Rows with their classes:
[ -5   0   8 -13  -9   4  -8   6 -11  -1   9  19  15   2  -2   3   1  -5
   0 -15   4  -3  -3   5   1  -1  -6  11  -3   9  -6   4  -6   1   2] : gebi
[ -2  -6  36  -9   7  11  -2  -9  -3   6 -19   2  -4   0  -9   0   2  -2
  -1   7   9   4  -5  15   3  11   9  -4  -8  12  -2   0   5   2  -2] : gebi
[ 16  16  10   9 -14   3  25   0  -1   0 -43 -11 -11   9  16   3  -3   3
  11   2  12   6   0 -10  -7  16   8   2  -6  12   7   5   0 -13  -3] : fik
[ -9  -6  20  -8  -7   7  10   2 -11   5   7   1   3   6   3   8   1   4
   0  -2  18  -3   3  23  -5  14   5   3   0   4  -2   0   2  -6  -2] : fik
[ -4  20  49  -8 -62  26  51  -4  -9   3 -60 -20 -21   3  19   8  -2 -13
  14  -6  16   7  13  18   0  55  24  14 -20  14  14   0  -1 -16  -2] : Togel
[  2   8  24   4  -6   2  14   4  -8   8 -31  -9  -6   2   6   5  -5  -5
   7  -1   5   0  -8  30  -8   6 -14   8   4  13  -2  19   7   5  10] : Togel
[ 17  -1  36 -10 -26  15   2   2  -8   9 -26   7  11   8 -11  -3  -9  -4
  -2  -7  13   0   1  24  -2  13 -17   6  -5  20   7   8   4   0 -14] : gebi
[  1  35  28  -8 -11  11   1   7 -11   4  21   3   7   6   0   2   2  -1
   2   5  18  -1  12  32  -7  34  -1  10  -4   7   0 -16  -7   0   0] : Togel
[  0 -15 -13 -10 -26  -2 -10  -6  -2  -2   6   9  -9  -4  -6   3  10  -7
   2  -8   4  -3  -1   1  -1  14   8  -2   1   3   3  10  -4 -10  -3] : gebi
[  2   4  11 -21 -20   4  -2   0 -12   7  14   4  -3   5  -2   6   0 -15
   0  -2   6  -2   2  27  -4  13  -6  10  -4  11   1  -2   0   1  -6] : Togel
[  3  18  34 -12 -54  19  24   2 -21   0 -69 -11 -14  23   2 -14  34 -10
  14  -5  22   4 -13  22  -4  18  -3  15   4  30  -4  -3   5   7  -3] : Togel
[  0   5   2 -14  -5  -3  -5  -4   8   1  -9  -9   6 -12   1   1  -1  -3
   1  -3  -1   6   3  -6  -1   4  -4   7   7  -1   3  -1  -5   3   1] : Togel
[ 13  16  24  -9  -4   1   9  -1  -8   5 -28   1  -7  -8   6   1  -3   1
   4  -4   8  -7  -8  17  -3  11  -6  14  -1   7   9  -3   4   8  -1] : Togel
[  0  11  29 -10 -37  11   6  65 -17 -15 -17 -23   0   0  10  -4   5  -8
   9  -5  12   6 -18  33  -1  24   2  14  -9  19  -5  -1   7  -2  -3] : Togel
[  9  -7  24  -3   0  11  -1   2   0  17  -3  -3  -3  -1  -6  -1  -5   3
 -12  -2  11  -6  11  21   5  23 -18   1   3   3   3  -9  -2  -2   4] : Togel
[  1   7 -11  -9 -13   4  -6   0  10   3 -21   7 -11   5 -10   1   4  -3
   1   5   5   2  -7  21   6  -8  -4   3   6  10   0  -1   5 -11   0] : gebi
[ -1   5  14  -6 -12   1  -3   4  -1   5  -1  -7   0   1  -8   2  -3  -7
   3 -10   3   6   7  20  -3  27  -3   7   0   9   3  -6  -1   1  -2] : Togel
[ -3   0  15   8  -7  -2   9 -15  -8   3 -15  -8 -10   4  10   0  -5  -2
  15  -4  -5  -2 -10  12  -5  -2   1  -1  -8  11   3  -7   8   4   2] : Togel
[  0  16   7  -3 -41  16  17  -3  -1   1 -41  -7  -6   8   0   9 -15 -16
  15  -2  -3  -2   8  18   6  11   7   7  -5  12   5   7  -6   1  -5] : fik
[  5   7  17  -4 -24   7   1  -1  -5   8  -9  -1   1   4   1  -3   0  -5
  -2  -5   3  -3   3  29   2  14  15   1  -3  10   7  -2   2   1   0] : gebi
[  3  -2  17 -10  10   7  10  -5   1   2 -13   2   3   5  -3  -3  -3  16
  -5  -3  16   1   9   5  -9  14   1  -4   1   6  -5  -2  -1   4   0] : gebi
[ -1  30  -2   1 -33   3  12  -5  -1   9 -47  -7  -1   5   0 -10   6  -1
   9  -1   0   3   7   6  -4   3  13  -1  -4  -1   6   3   8  -7   0] : fik
[  3   7  22   1  -7   6   7  -1  -2   9  -6   8   2  17  13   4   1   2
   4   3  14  -8  -1  14   2  16   2   7   9   9   2   2  -8 -11   2] : gebi
[  3  -6  29  -3  -9  10   7   1   3   8 -28  -5   2  -6   2  -4  -5   0
   4 -10   6  -8  -7  14   2  27  -7   0   0  -7  -2   6   6  15  -8] : Togel
[  4  -9  11 -19   5  -1   0  -1  22  11 -12   6   5   1  -8   5   0  -2
  -9   0   6   8 -12   6  -3 -11 -27   2   2   4   2   2  -3  12  -2] : gebi
[ -6   9  14   2  -2   8   3   0   9   0 -17  -2  14   9   2  -3   2   7
  -3   1   8  -5  17  23 -15  21  24   5  -2  -2  -1  -4   1  -6   3] : gebi
[  6  -8  21 -13  -5   7   2  -7  -1   4  -7  18  -6  11  -8  -6  -2   0
  -8   0  17  -8   2   8   4   7   8   5   3  20   5   0   2  -3  -5] : gebi
[ -2 -14 -22  -2  -2  15   2  33 -21  -2   1   3 -15  14 -13  -8  -5  -7
   3  11   4   7   0 -24   8 -10 -34   7   3  22   4  -8   1 -19   2] : gebi
[  1 -15  22  -4  -7  11   4  -5 -10   8  -9  12  -3  -9  -9  -2  -4  -3
   8   2   9  14   1  14   1   0 -20   3 -10  16   4  -5   3  -7   3] : gebi
[ 6  0 32  5  4 15 13  0 -8  9 41  2  3  6 24 -1  5  0  4 -2 12  2 -4 14
  0 19 -3  7 -7 14 -1  2 -1 -1 -2] : gebi
[  1  26  37  -8 -43  21  34  -1 -19   5 -24  -8 -15  16   1  -8 -10  -4
  19  13  18  -2   1  33   2  23  15  23  -6  18   6  13   5 -17  -1] : gebi
[ -4  10  -1 -11  -1   1 -14   0  28 -17 -20   7   5  11 -10  -7  -4   1
  -5   3   3  -4   5   7  -1   1  20   6  11  -3   1   6  -8  -5  -2] : fik
[ -2  -6  28 -16 -23  -3  12   1  17  11 -48 -19 -28  -4  -4  -5   4  -2
   3  -3   6  -4   1  39   0  33  18   5   2  10   4  -1  -3   4   1] : Togel
[  0  -4  27   1 -21   7  21   0  -2  34 -24  -8   0  18   6  -6   7 -11
   5   3   8  -2   2  25  -3  36  -8   8   1  11   0  -9   7  -3  -7] : Togel
[  5   3  23   2  -4  13  15   2  20   0  -9   6   0   5  -3 -13   5  -4
  -1  -7   4  -4   0  13  -4  16  15  12   4   9  -2  -4   1  -4   1] : gebi
[ 14   2   6   9 -14  10  13   1   2   4 -26   7   3   5   0   7   0 -13
   6  -7   0   1  -7  14  -2   7  -1   3   3  11  -1  -5   1  -6  -3] : gebi
[  7  24  15   5 -22  -5  32   0  -4  -2 -50   7   7  13   6   0   3  -6
  27   2  30   7   2  -1  -5   9  26   3 -11  13   1  -6  -2 -11  -2] : fik
[  7   1  26  -9  -5   9   4   0   6  -1 -18   6   4   5  -2   4  -5   5
   0   6   5  -3   4   8  -2  18   6  -6   0   3   1  -4 -12  -6  -2] : fik
[  4   9   8  -7  -7  12   2  -1 -15  -6  -7   3   2  10   5   1   4  -5
  11  -3   2   4  -2   0   5   6   4   5   1   7  -3  -3   2  -7   1] : Togel
[ -1   7  12   0  -3  19   8  -7  -9  -2 -30  18   2  21 -10   2   3  10
   1 -14  14   0   0 -13   1  -5  -8   8  -2  20   7   2   1  -2   0] : gebi
[ -1   3  18  -4   0  14  -3  -2   5   7  -6  14  21   6 -11  -4 -13   1
   8   0  16   1   7  34  10  11  -7   0   3  10   0  -5   5  -9   1] : gebi
[  3   7  -5  -5  12  -5   5  -2 -16   2  -9   4  -7   4   5   4 -19   6
  -4   1  13  -9  -8 -10   1 -10  -2  -3   0   1   2   4   5   5  -1] : fik

Rows with their classes:
[-1  3  3 -2  3  2 -2  0  6  2 -5  4 -1 -3 -2  7 -2  0 -4 -4  7 -9 -5  2
  6 -3 -2  1 -2 -2 -3 -5  1  0 -1] : (4)
[ 0  3 -6  0  0 -2  0  2  2  1  0  0 -4  3  3 11  1  2  2 -3  1  8 -2  6
 -7 -2  0  2 -2  1  4 -1 -1  3 -2] : (6)
[  2  -1   0  -2   1   0  -6   5   3   1  -2  -9   3   2   4   2  -2   2
   4   2  -2   7   1   1 -13   3  -3   1  -2   0  -2   2   2   4  -2] : (6)
[ 2  0  5  0 -2  1 -2 -1  2 -3 14  0 -4 -7 -3 -3  1  5 -7 14  6 -6  1 -1
 -8  3 -3 17 -4 -6 -4  2 -3  2 -1] : (4)
[  3  -2  -1   3  -3   1   5  -1   1   0   4  -3   2   9  -1  -3  -2  -3
   3   0  -1 -12   2   2   4  -2   0   4   6  -1  -1   2   2  -1   1] : (8)
[ -1   4   1  -6   1   1  -2   1   4   1   1  11  -3  -6  -1   0  -2  -4
   0  -1   2 -21   1  -4   2  -4   0   6   4   7   0   0   3  -1  -3] : (4)
[-2  3  1  2 -2  3  2  2  2  2 -1  7 -1  1 -2  5  2  1  2  0 -5 -5  3 -1
  5 -3 -3 -1  5  4 -1  6 -6 -3  1] : (3)
